x = [141 141 130 107 138 136 144 118 122 133 150 133 148 131]
x[0]: 141
x[11]: 133
x[7]: 118
x[6]: 144

B =
[[136 136 125 120]
 [130 130 119 126]
 [127 127 125 129]
 [126 126 130 130]
 [124 123 133 133]
 [123 123 133 133]
 [125 125 143 131]
 [125 125 140 132]
 [126 125 140 131]
 [123 122 130 133]
 [123 123 138 133]
 [123 123 131 133]
 [125 124 139 132]
 [118 120 106 135]
 [123 123 135 133]]
B[0][0] => 136
B[12][1] => 124
B[:, 1] => [136, 130, 127, 126, 123, 123, 125, 125, 125, 122, 123, 123, 124, 120, 123]
B[14][1] => 123
B[2] => [127, 127, 125, 129]
B[4][3] => 133
B[4][1] => 123
B[:, 0] => [136, 130, 127, 126, 124, 123, 125, 125, 126, 123, 123, 123, 125, 118, 123]
B[12][3] => 132
B[3][2] => 130
B[2][3] => 129
B[11][2] => 131
B[11][0] => 123
B[:, 3] => [120, 126, 129, 130, 133, 133, 131, 132, 131, 133, 133, 133, 132, 135, 133]
B[5][2] => 133
B[5][0] => 123
B[3] => [126, 126, 130, 130]
B[3][3] => 130
B[1][3] => 126
B[6][1] => 125
B[7] => [125, 125, 140, 132]
B[11][3] => 133
B[5][3] => 133

m =
[[121 101 101  99 149 147 141 146 141  99 146]
 [120 102 104 100 144 146 139 145 140 101 145]
 [119 112 124 112 126 137 129 136 139 112 135]
 [118 106 122 107 124 143 132 141 144 107 140]
 [119 105 108 104 141 143 136 142 138 105 142]
 [118 139 137 140 123 108 109 109 113 139 109]
 [118 110 130 111 117 139 128 137 143 112 137]
 [118 124 125 124 130 123 120 124 124 124 124]
 [118 125 124 125 131 122 119 122 122 125 123]
 [117 119 130 120 120 129 122 128 132 120 128]
 [120 127 117 126 142 120 121 121 119 125 121]
 [118 124 118 124 138 123 121 123 121 124 124]
 [119 107 120 107 128 141 133 140 143 107 140]]
Rows and columns are counted from 0.
(0, 0) => 121
(11, 3) => 124
(5, 3) => 140
(9, 9) => 120
(2, 5) => 137
(0, 1) => 101
(8, 8) => 122
(6, 3) => 111
(9, 7) => 128
(0, 8) => 141
(8, 0) => 118
(4, 7) => 142
(4, 2) => 108
(1, 6) => 139
(10, 3) => 126
(5, 9) => 139
(4, 10) => 142
(7, 7) => 124
(11, 4) => 138
(3, 5) => 143
(10, 6) => 121
(3, 2) => 122
(2, 6) => 129
(4, 5) => 143
(9, 2) => 130
(8, 9) => 125
(5, 0) => 118
(2, 2) => 124
(11, 5) => 123
(11, 7) => 123
(6, 9) => 112
(0, 4) => 149
(0, 7) => 146
(10, 9) => 125
(2, 0) => 119

X =
array([[129, 128, 130, 129, 123, 126, 128, 128, 129, 127],
       [130, 128, 127, 131, 139, 127, 131, 127, 126, 128],
       [126, 128, 126, 125, 105, 127, 128, 129, 127, 125],
       [130, 129, 125, 128, 132, 127, 128, 128, 126, 121],
       [123, 129, 132, 128, 127, 128, 130, 128, 127, 129],
       [125, 128, 131, 126, 135, 128, 125, 129, 128, 130],
       [128, 128, 128, 128, 124, 128, 130, 127, 127, 126],
       [129, 128, 129, 132, 126, 129, 126, 128, 127, 125],
       [127, 128, 131, 127, 116, 126, 129, 128, 130, 131],
       [127, 128, 129, 127, 121, 129, 126, 128, 130, 131]])
Rows and columns are counted from 0.
row 0 col 0 = 129
row 4 col 8 = 127
row 2 col 2 = 126
row 6 col 9 = 126
row 7 col 9 = 125
row 3 col 3 = 128
row 0 col 2 = 130
row 2 col 1 = 128
row 6 col 2 = 128
row 6 col 6 = 130
row 9 col 3 = 127
row 7 col 1 = 128
row 1 col 9 = 128
row 3 col 7 = 128
row 9 col 7 = 128
row 2 col 9 = 125
row 9 col 2 = 129
row 1 col 2 = 127
row 1 col 0 = 130
row 9 col 5 = 129
row 1 col 3 = 131
row 5 col 4 = 135
row 3 col 9 = 121
row 5 col 2 = 131
row 5 col 3 = 126
row 0 col 9 = 127
row 2 col 7 = 129
row 4 col 2 = 132
row 5 col 9 = 130
row 8 col 7 = 128
row 7 col 6 = 126
row 0 col 6 = 128
row 7 col 0 = 129

data =
[[103 102 112 135 139 148]
 [155 140 115 155 107 108]
 [138 113 104 133 143 152]
 [117 121 147 121 146 111]
 [140 130 150 112 115 131]
 [116 148 107 146 142 138]
 [124 137 138 115 140 109]]
Indices start at 0.
row 0 col 0	103
row 3 col 5	111
row 6 col 4	140
row 6 col 2	138
row 5 col 3	146
row 4 col 5	131
row 0 col 2	112
row 2 col 5	152
row 3 col 1	121
row 1 col 0	155
row 3 col 4	146
row 2 col 2	104
row 3 col 0	117
row 4 col 2	150

arr =
124,132,112,150,139,139,125,142,128
124,116,119,152,118,127,131,110,141
Rows and columns are counted from 0.
(0, 0) = 124
(1, 4) = 118
(1, 5) = 127
(1, 6) = 131

a =
[[110 133 114 136 116]
 [126 110 127 120 145]
 [121 114 118 108 128]
 [110 125 118 116 116]
 [121 122 143 136 145]
 [121 125 148 136 141]
 [152 137 122 128 124]
 [152 137 135 124 120]
 [147 137 114 140 133]
 [126 110 122 112 141]]
a[-10][-5]: 110
a[-8][-1]: 128
a[-9]: [126, 110, 127, 120, 145]
a[7]: [152, 137, 135, 124, 120]
a[-8][0]: 121
a[-4]: [152, 137, 122, 128, 124]
a[7][-3]: 135
a[3][2]: 118
a[-3][3]: 124
a[9][-5]: 126
a[-10][3]: 136
a[-6][-5]: 121
a[-4][0]: 152
a[1][-1]: 145
a[-3][-5]: 152
a[-8][-2]: 108
a[-10][1]: 133
a[-1][-1]: 141
a[3][-5]: 110
a[6][3]: 128
a[:, 0]: [110, 126, 121, 110, 121, 121, 152, 152, 147, 126]
a[-2][2]: 114
